[128 = 0]
[136 137  96 136 116 126  82 179 128 128  79 144 194 147 142 169 191 131
 132  96  35 118  86 144 147 122  91 188 118 112 133 136 104] -> 13
[106 157 115 144 130 122  95 151 138  99 112 133  76 151 153 145 182 147
 126 111   9 141  64 142 152 108 149 161 134 118 172 116 114] -> 20
[115 149 117 117 148 130 105 145 122 110 178 141 120 124 125 122 169 166
 129 114  39 128  72 123 159 125 121 125 115 115 165 157 106] -> 0
[162  65 150 113 135 151 107 123 149 155 131 132 156  77 133 199 145 127
 136 122 155 105 128 108 120 125  92 132 104 106 117 149 142] -> 20
[111 152 115 106 149 124 113 141 116 116 127 144 122 141 134 116 174 152
 122 113  68 122  70 123 167 140 102 129 110 105 170 163 101] -> 7
[133 125 134 152 126 139  74 170 154 116  96 121 196 140 162 185 173 137
 129 107  69 133  44 135 138  96 175 152 135 110 167  94 134] -> 0
[158  54 133 111 134 134 122 103 144 153 148 142 209  57 106 188 144 130
 128 126 183  87 178  86 126 143  67 108  90 105 117 172 147] -> 0
[154  49 156 122 147 144 118  96 167 138 156 130 141  61 135 213 148 144
 130 125 188 106 163  79 124 122 113 109 103 100 137 151 151] -> 13
[133 127 111 141 125 135  74 166 138 119  91 135 155 135 146 173 182 134
 141 102  42 119  78 139 134 110 130 178 127 121 134 125 117] -> 7
[157  86 161 108 139 158 126 123 143 144 176 125 196  71 108 153 125 134
 142 134 157 104 109 114 111 126 117  90 107 121 113 154 150] -> 7

[183 113 128 120 152 129 130 173 130 125 133 113 134 134 135 111] -> 19
[108 108 132 127 138 133 135 174 132 112 126 140 139 139 105 117] -> 10
[157 103 121 125 134 127 115 166 130 117 139 133 134 148 112 128] -> 0
[110 107 131 134 126 130 143 135 130 102 123 144 131 117 138 118] -> 19
[  1  97 109 135 132 134 124 114 126 116 117 111 115 140 113 152] -> 0
[107 112 132 130 138 130 149 117 124 146 113 110 121 132 131 124] -> 20
[199 109 132 115 139 113 121 137 131 168 140 146 139 126 167 116] -> 15
[167 110 137 128 118 132 119 138 133 111 139 124 140 105 124 110] -> 10
[158 116 135 128 139 132 129  98 127 121 123 127 138 144  96 133] -> 5
[198 108 128 118 123 127 111 125 129 116 144 133 139 127 110 135] -> 0
[175 105 134 137 111 132 121 113 126 109 132 128 127 135  98 131] -> 0
[255 112 142 117 111 114 101 118 133 140 160 152 151 113 154 105] -> 4
[ 71 101 136 140 136 131 124 149 130 133 119 143 131 136 128 134] -> 8
[211 109 118 118 124 119 120 125 129 129 146 127 134 133 142 114] -> 6
[115 102 134 137 144 127 128 139 126 152 114 122 120 132 151 135] -> 18
[106 133 134 112 178 152 118 184 134 113 128  47 148 127  75 100] -> 13
[100 111 126 106 132 133 127 145 130 124 131 124 136 126  85 134] -> 4
[114 105 141 126 130 130 125 159 130 138 124 146 136 130 107 131] -> 7
[ 81 111 126 130 143 124 141 118 130 125 121 138 131 126 159 122] -> 20
[  1 101 109 142 145 133 126 132 131 114 116 123 121 138 141 141] -> 6
[134 103 132 125 133 122 120 119 129 150 130 132 125 104 172 136] -> 18
[130 109 129 113 131 129 108 136 132 142 139 115 136 112 121 132] -> 4

[174 162 129  59 144 126 198 178  80  90 112 110  99 133 141 146 122] -> 14
[140 130 134 133 133 117 152  87 129 116 134  86 162 172 163 147 121] -> 11
[133 125 137 117 136 135 136 156 119 114 149 176 117 127 113 150 142] -> 6
[186 131 123 133 133 179  87 213 144 115 134 113 167 112 114 127 130] -> 4
[141 124 143  99 139 146 145 163 123 116 167 197 107 131 114 158 149] -> 1
[147 124 132 130 119 100 155  99 116 114 170  56 161 186 176 138 157] -> 7
[183 151 137  33 157 139 214 202  66  52 181 171  83 130 118 171 152] -> 12
[128 128 127 130 128 128 129 132 129 129 126 125 129 127 129 122 127] -> 15
[135 119 129 116 138 132 140 129 119  97 183 158 116 130 113 133 144] -> 7
[145 125 149 100 140 140 123 143 123  89 187 188 105 141 106 139 156] -> 3
[143 125 131 130 117 101 142  98 118 117 161  55 160 185 182 135 151] -> 7
[181 118 110 147 142 173  88 173 136  63 189  97 168 108 103 100 146] -> 6
[161 130 159 101 134 118 175 131 117 126 165 134 159 201 185 189 152] -> 9
[130 130 135 120 128 135 129 140 129 134 119 145 126 122 131 136 129] -> 3
[104 147 135 163 135  84 127 163 155 117 151 164 143 135 109 164 148] -> 17
[134 128 136 117 131 135 133 148 126 128 137 149 118 130 125 144 133] -> 18
[ 99 130 143 108 144 117  99 186 131  57 211 255 125 152 102 200 177] -> 20
[143 134 164  83 131 143 116 183 128 124 154 218 111 126 122 153 140] -> 9
[152 124 146 114 148 158 148 145 118 102 185 200  96 151 104 159 163] -> 18
[135 127 137 111 134 139 138 152 124 130 134 159 120 128 121 146 135] -> 4
[ 92 140 143 137 146  86 105 164 141  54 222 251 129 153  85 199 189] -> 20
[121 114 113 140 137 117 127  87 120  79 194 102 128 130 112 107 138] -> 0
[134 124 132 114 135 135 135 143 123 113 155 160 119 126 119 144 139] -> 11
